Here is a tiny trained network, its code and every weight. The questions are about switching its units off for an input and a target symbol, where a switched-off unit gives its printed mean instead of its output.

import numpy as np


def w(rows, s, z=0):
    codes = np.array(rows[::2]) - 128.0
    scale = np.full(codes.shape[1], s)
    scale[-1] = z or s
    return codes * scale


def f(y):
    return y / 2 * (1 + np.tanh(0.7978845608 * (y + 0.044715 * y**3)))


def softmax(a):
    e = np.exp(a - a.max(-1, keepdims=True))
    return e / e.sum(-1, keepdims=True)


def log_softmax(a):
    a = a - a.max(-1, keepdims=True)
    return a - np.log(np.exp(a).sum(-1, keepdims=True))


def net(x, mask):
    ids = ['ΔΘΠγεζηλμξστψω'.index(c) for c in x.split()]
    T = len(ids)
    res = E[ids] + P[:T]
    q, k, v = (res @ M[0].T for M in (Q, K, V))
    z = softmax(np.where(np.tri(T) > 0, q @ k.T / 3**0.5, -1e9)) @ v
    res = res + np.where(mask[0], z, O[0][:, -1]) @ O[0][:, :-1]
    y = f(res @ A[0][:, :-1].T + A[0][:, -1])
    res = res + np.where(mask[1:9], y, B[0][:, -1]) @ B[0][:, :-1]
    return log_softmax(res[-1] @ U[:, :-1].T + U[:, -1])


Q, K, V, O, A, B = {}, {}, {}, {}, {}, {}
E = w([
[120,207,192],'Δ',
[189,167,98],'Θ',
[159,41,148],'Π',
[184,93,166],'γ',
[180,158,105],'ε',
[103,138,197],'ζ',
[185,161,102],'η',
[148,65,146],'λ',
[170,5,160],'μ',
[149,137,181],'ξ',
[185,161,104],'σ',
[212,189,83],'τ',
[180,119,173],'ψ',
[194,165,99],'ω',
],0.014)
P = w([
[125,143,10],'0',
[145,146,55],'1',
[158,143,91],'2',
[165,148,124],'3',
[174,146,151],'4',
[180,147,177],'5',
[189,143,201],'6',
[188,153,220],'7',
],0.012)
Q[0] = w([
[6,80,56],'head 1',
[39,222,74],'head 1',
[50,93,158],'head 1',
],0.011)
K[0] = w([
[35,164,11],'head 1',
[29,69,76],'head 1',
[137,146,43],'head 1',
],0.012)
V[0] = w([
[133,9,150],'head 1',
[188,216,178],'head 1',
[129,136,166],'head 1',
],0.014)
O[0] = w([
[254,61,64,253],'head 1',
[25,137,77,238],'head 1',
[146,146,98,136],'head 1',
],0.01,0.0049)
A[0] = w([
[178,204,162,231],'neuron 1',
[104,130,103,245],'neuron 2',
[137,93,3,134],'neuron 3',
[155,206,148,36],'neuron 4',
[99,170,101,51],'neuron 5',
[105,87,209,6],'neuron 6',
[176,132,152,203],'neuron 7',
[65,76,121,123],'neuron 8',
],0.018,0.0022)
B[0] = w([
[132,70,145,178],'neuron 1',
[109,190,88,143],'neuron 2',
[61,210,250,252],'neuron 3',
[25,126,69,156],'neuron 4',
[222,78,108,157],'neuron 5',
[184,57,83,133],'neuron 6',
[177,35,20,221],'neuron 7',
[76,72,116,144],'neuron 8',
],0.014)
U = w([
[50,124,114,88],'Δ',
[123,156,111,174],'Θ',
[95,29,217,142],'Π',
[105,170,195,116],'γ',
[149,162,104,18],'ε',
[144,159,131,21],'ζ',
[144,166,58,54],'η',
[126,133,142,1],'λ',
[230,151,123,211],'μ',
[86,220,184,253],'ξ',
[136,155,102,55],'σ',
[60,94,80,175],'τ',
[58,190,254,194],'ψ',
[110,133,116,58],'ω',
],0.0082,0.0053)

Each question gives the input, a string of symbols that net reads in full, and the target symbol t.
The units are the heads (3 rows each of Q, K, V and O) and the neurons (one row each of A and B). Each row of codes is followed by its name. A weight is (code - 128) times the scale printed after its matrix; where a second scale follows, it is the last column's (O, A, B and U).
mask holds one flag per unit, heads first, then neurons. A switched-off unit (its flag False) gives its mean, the last column of its rows in O or B, instead of its output. The means were averaged over made-up inputs and are rounded, as every weight is.
A unit's drop is (log p(t) with every unit on - log p(t) with that unit switched off) / (log p(t) with every unit on - log p(t) with every unit switched off).
The circuit of an input: a set's keep is (log p(t) with only the set's units on - log p(t) with every unit switched off) / (log p(t) with every unit on - log p(t) with every unit switched off). Starting from all 9 units, units are removed one at a time, each time the one whose removal leaves the highest keep (on an exact tie, the one counted first), for as long as the keep stays at least 0.8.
units of the circuit, in order: the units of the circuit, biggest drop first
unit that matters most: the unit with the biggest drop
k most important neurons: the k neurons with the biggest drops, biggest first
drop when u is switched off: that unit's drop, to one decimal
input τ μ τ ω Δ μ ψ λ, target ψ: units of the circuit, in order => [head 1; neuron 7]
input μ σ μ μ σ σ, target Π: unit that matters most => neuron 1
input ξ Δ μ γ μ τ ψ τ, target ψ: units of the circuit, in order => [head 1; neuron 7]
input ε μ ω, target Π: 3 most important neurons => [neuron 3; neuron 1; neuron 7]
input μ μ μ μ Δ, target μ: 3 most important neurons => [neuron 3; neuron 7; neuron 8]
input τ γ γ ζ ω μ μ ε, target Π: units of the circuit, in order => [neuron 3; neuron 1; neuron 7; head 1]
input τ Θ τ γ ψ τ τ λ, target τ: units of the circuit, in order => [neuron 3; head 1]
input ψ μ μ μ τ ω, target Π: units of the circuit, in order => [neuron 1; head 1; neuron 3]
input γ γ η ψ ω, target ξ: units of the circuit, in order => [neuron 7; head 1]
input ψ μ μ τ, target Π: units of the circuit, in order => [neuron 3; head 1; neuron 1; neuron 7]
input τ μ ε μ τ σ Π Δ, target τ: units of the circuit, in order => [neuron 3; neuron 4]
input τ τ μ τ μ τ, target Π: units of the circuit, in order => [neuron 3; neuron 7; neuron 1; head 1]
input μ μ Θ μ η, target Π: units of the circuit, in order => [neuron 3; neuron 1; head 1; neuron 7]
input μ ε σ τ τ Θ ψ μ, target ψ: 2 most important neurons => [neuron 7; neuron 5]
input τ μ η τ μ σ, target Π: 2 most important neurons => [neuron 3; neuron 1]
input τ τ ψ ε, target ξ: unit that matters most => neuron 7
input ω μ τ Δ τ μ, target τ: 2 most important neurons => [neuron 3; neuron 8]
input μ σ τ τ, target τ: 3 most important neurons => [neuron 3; neuron 4; neuron 1]
input μ μ ε, target Π: drop when neuron 3 is switched off => 1.1
input γ μ Δ τ μ μ λ, target μ: drop when neuron 4 is switched off => 0.2
input ψ η Θ Θ μ ω τ μ, target τ: drop when neuron 1 is switched off => 0.1
input ζ μ μ τ ε γ, target ψ: most important neuron => [neuron 7]
input μ μ Π ψ μ Θ, target Π: 2 most important neurons => [neuron 3; neuron 1]
